Below is a small trained network, with its code and all its weights. Each question gives an input and a class and asks what happens when units are switched off, that is, made to give their printed mean instead of their output.

import numpy as np


def w(rows, s, z=0):
    codes = np.array(rows[::2]) - 128.0
    scale = np.full(codes.shape[1], s)
    scale[-1] = z or s
    return codes * scale


def f(y):
    return np.maximum(y, 0)


def log_softmax(a):
    a = a - a.max(-1, keepdims=True)
    return a - np.log(np.exp(a).sum(-1, keepdims=True))


def net(x, mask):
    res = np.array(x, float).reshape(1, 2) / 4 @ E
    y = f(res @ A[0][:, :-1].T + A[0][:, -1])
    res = res + np.where(mask, y, B[0][:, -1]) @ B[0][:, :-1]
    return log_softmax(res[-1] @ U[:, :-1].T + U[:, -1])


A, B = {}, {}
E = w([
[190,127,30,77,48,10,243,128,42],'x0',
[2,58,76,48,62,240,128,39,62],'x1',
],0.0068)
A[0] = w([
[76,143,196,167,183,204,47,108,208,115],'N1',
[48,60,128,57,92,215,75,41,57,255],'N2',
[199,91,33,56,21,39,214,108,56,99],'N3',
[106,144,196,137,175,223,28,147,184,5],'N4',
[36,49,86,43,60,229,113,3,79,6],'N5',
[192,174,210,200,224,70,99,201,202,189],'N6',
],0.0058,0.0045)
B[0] = w([
[54,149,202,178,90,174,200,211,190,210],'N1',
[197,112,233,86,201,84,136,90,149,248],'N2',
[108,157,246,220,89,192,209,218,171,210],'N3',
[72,224,136,202,39,187,191,212,177,185],'N4',
[232,254,141,182,194,95,103,75,219,214],'N5',
[156,149,221,104,227,76,69,82,158,233],'N6',
],0.0071,0.011)
U = w([
[68,214,174,234,30,221,245,250,158,74],'0',
[252,228,168,133,233,44,71,40,158,53],'1',
[127,76,225,84,191,109,127,111,106,254],'2',
[67,24,21,66,6,221,23,27,35,2],'3',
[25,22,23,2,71,99,52,94,41,2],'4',
[29,9,8,39,29,124,50,61,55,2],'5',
[56,48,30,58,16,107,41,32,59,2],'6',
],0.006,0.0047)

Each question gives the input, the list of numbers given to net, and the class t.
The units are the neurons (one row each of A and B). Each row of codes is followed by its name. A weight is (code - 128) times the scale printed after its matrix; where a second scale follows, it is the last column's (A, B and U).
mask holds one flag per neuron, in row order. A switched-off neuron (its flag False) gives its mean, the last column of its row in B, instead of its output. The means were averaged over made-up inputs and are rounded, as every weight is.
A unit's drop is (log p(t) with every unit on - log p(t) with that unit switched off) / (log p(t) with every unit on - log p(t) with every unit switched off).
The circuit of an input: a set's keep is (log p(t) with only the set's units on - log p(t) with every unit switched off) / (log p(t) with every unit on - log p(t) with every unit switched off). Starting from all 6 units, units are removed one at a time, each time the one whose removal leaves the highest keep (on an exact tie, the one counted first), for as long as the keep stays at least 0.8.
circuit, biggest first: the units of the circuit, biggest drop first
most important unit: the unit with the biggest drop
k most important neurons: the k neurons with the biggest drops, biggest first
drop when u is switched off: that unit's drop, to one decimal
input [-4,-3], class 0: 3 most important neurons	(N2, N1, N5)
input [8,-4], class 0: most important unit	N3
input [6,-4], class 0: 3 most important neurons	(N3, N2, N5)
input [7,-6], class 0: 2 most important neurons	(N3, N2)
input [-6,8], class 1: 2 most important neurons	(N5, N2)
input [-3,4], class 1: 3 most important neurons	(N5, N3, N2)
input [-5,6], class 1: 2 most important neurons	(N2, N5)
input [2,-3], class 2: 2 most important neurons	(N5, N4)
input [2,-2], class 2: 2 most important neurons	(N5, N4)
input [-2,-3], class 2: 2 most important neurons	(N5, N2)
input [4,6], class 1: 4 most important neurons	(N5, N2, N1, N4)
input [5,7], class 1: 3 most important neurons	(N5, N2, N1)
input [-6,-2], class 0: 2 most important neurons	(N4, N1)
input [0,4], class 1: circuit, biggest first	(N5, N1)
input [-8,-1], class 0: most important neuron	(N4)
input [-1,-2], class 2: 3 most important neurons	(N5, N2, N4)
input [1,-1], class 2: drop when N1 is switched off	0.4
input [-2,-2], class 2: drop when N5 is switched off	1.2
input [-2,-1], class 2: drop when N3 is switched off	0.6
input [3,8], class 1: drop when N5 is switched off	0.7
input [-6,0], class 0: circuit, biggest first	(N4)
